Below is a small trained network, with its code and all its weights. Each question gives an input and a class and asks what happens when units are switched off, that is, made to give their printed mean instead of their output.

import numpy as np


def w(rows, s, z=0):
    codes = np.array(rows[::2]) - 128.0
    scale = np.full(codes.shape[1], s)
    scale[-1] = z or s
    return codes * scale


def norm(h):
    return h / np.sqrt((h * h).mean(-1, keepdims=True) + 1e-5)


def f(y):
    return np.maximum(y, 0)


def log_softmax(a):
    a = a - a.max(-1, keepdims=True)
    return a - np.log(np.exp(a).sum(-1, keepdims=True))


def net(x, mask):
    res = np.array(x, float).reshape(1, 4) / 4 @ E
    u = 0
    for l in range(4):
        y = f(norm(res) @ A[l][:, :-1].T + A[l][:, -1])
        res = res + np.where(mask[u : u + 6], y, B[l][:, -1]) @ B[l][:, :-1]
        u += 6
    return log_softmax(norm(res)[-1] @ U[:, :-1].T + U[:, -1])


A, B = {}, {}
E = w([
[61,196,207,122],'x0',
[151,131,137,108],'x1',
[230,27,255,178],'x2',
[39,104,96,160],'x3',
],0.0083)
A[0] = w([
[73,158,131,165,109],'0.n1',
[127,37,76,90,77],'0.n2',
[140,46,236,181,19],'0.n3',
[51,149,244,124,172],'0.n4',
[71,144,220,52,135],'0.n5',
[165,102,107,124,4],'0.n6',
],0.011,0.0042)
B[0] = w([
[155,98,82,121,175],'0.n1',
[188,143,88,171,177],'0.n2',
[117,162,254,144,253],'0.n3',
[187,56,93,209,255],'0.n4',
[157,152,36,189,215],'0.n5',
[214,112,115,54,139],'0.n6',
],0.0099,0.0064)
A[1] = w([
[255,145,47,236,184],'1.n1',
[118,214,210,202,185],'1.n2',
[73,185,153,227,141],'1.n3',
[87,110,229,100,4],'1.n4',
[147,95,65,207,117],'1.n5',
[102,43,106,218,163],'1.n6',
],0.0082,0.0028)
B[1] = w([
[149,107,11,73,247],'1.n1',
[169,79,188,95,176],'1.n2',
[216,80,76,103,164],'1.n3',
[137,132,191,179,141],'1.n4',
[186,125,78,81,183],'1.n5',
[195,139,161,105,182],'1.n6',
],0.011)
A[2] = w([
[96,111,134,190,3],'2.n1',
[71,82,97,198,38],'2.n2',
[184,77,55,202,72],'2.n3',
[57,166,46,2,233],'2.n4',
[87,224,207,66,50],'2.n5',
[237,149,102,79,81],'2.n6',
],0.0097,0.004)
B[2] = w([
[186,73,54,206,128],'2.n1',
[225,100,107,118,129],'2.n2',
[236,59,104,28,214],'2.n3',
[96,181,193,254,255],'2.n4',
[164,10,78,94,129],'2.n5',
[115,150,69,41,232],'2.n6',
],0.0086,0.0092)
A[3] = w([
[135,86,236,164,106],'3.n1',
[18,167,222,192,3],'3.n2',
[57,143,2,95,222],'3.n3',
[176,57,109,203,236],'3.n4',
[118,73,205,187,77],'3.n5',
[147,119,103,250,64],'3.n6',
],0.0086,0.0038)
B[3] = w([
[103,97,188,224,177],'3.n1',
[127,47,130,104,137],'3.n2',
[102,147,254,157,254],'3.n3',
[84,76,86,168,241],'3.n4',
[170,208,170,208,158],'3.n5',
[192,128,129,151,149],'3.n6',
],0.0095,0.0079)
U = w([
[241,139,2,12,1],'0',
[105,199,181,169,255],'1',
],0.0074,0.0025)

Each question gives the input, the list of numbers given to net, and the class t.
The units are the neurons (one row each of A and B). Each row of codes is followed by its name. A weight is (code - 128) times the scale printed after its matrix; where a second scale follows, it is the last column's (A, B and U).
mask holds one flag per neuron, layer by layer. A switched-off neuron (its flag False) gives its mean, the last column of its row in B, instead of its output. The means were averaged over made-up inputs and are rounded, as every weight is.
A unit's drop is (log p(t) with every unit on - log p(t) with that unit switched off) / (log p(t) with every unit on - log p(t) with every unit switched off).
The circuit of an input: a set's keep is (log p(t) with only the set's units on - log p(t) with every unit switched off) / (log p(t) with every unit on - log p(t) with every unit switched off). Starting from the 12 units with the biggest drops (on a tie, the unit counted first), units are removed one at a time, each time the one whose removal leaves the highest keep (on an exact tie, the one counted first), for as long as the keep stays at least 0.8.
circuit, biggest first: the units of the circuit, biggest drop first
most important unit: the unit with the biggest drop
top k neurons: the k neurons with the biggest drops, biggest first
drop of u: that unit's drop, to one decimal
input [-3,-7,-4,5], class 1: circuit, biggest first -> (0.n4; 3.n3)
input [0,5,-2,-7], class 1: most important unit -> 0.n4
input [-4,-3,5,-1], class 1: circuit, biggest first -> (0.n3; 0.n5; 0.n4; 1.n1)
input [-1,7,-2,-5], class 1: top 2 neurons -> (0.n4; 0.n3)
input [8,0,5,5], class 0: top 2 neurons -> (0.n4; 0.n5)
input [7,-4,5,6], class 0: top 3 neurons -> (0.n4; 0.n5; 2.n4)
input [-5,-4,-6,-6], class 1: top 2 neurons -> (0.n4; 2.n4)
input [4,-7,3,1], class 0: top 2 neurons -> (0.n4; 0.n5)
input [-5,3,-8,-6], class 1: top 4 neurons -> (0.n4; 2.n4; 0.n5; 3.n3)
input [-2,-4,-4,8], class 1: top 3 neurons -> (0.n4; 0.n5; 3.n3)
input [8,4,5,1], class 0: top 3 neurons -> (0.n4; 0.n5; 2.n4)
input [5,-4,3,1], class 0: drop of 0.n5 -> 0.1
input [-4,-8,-7,-1], class 1: drop of 0.n4 -> 0.7
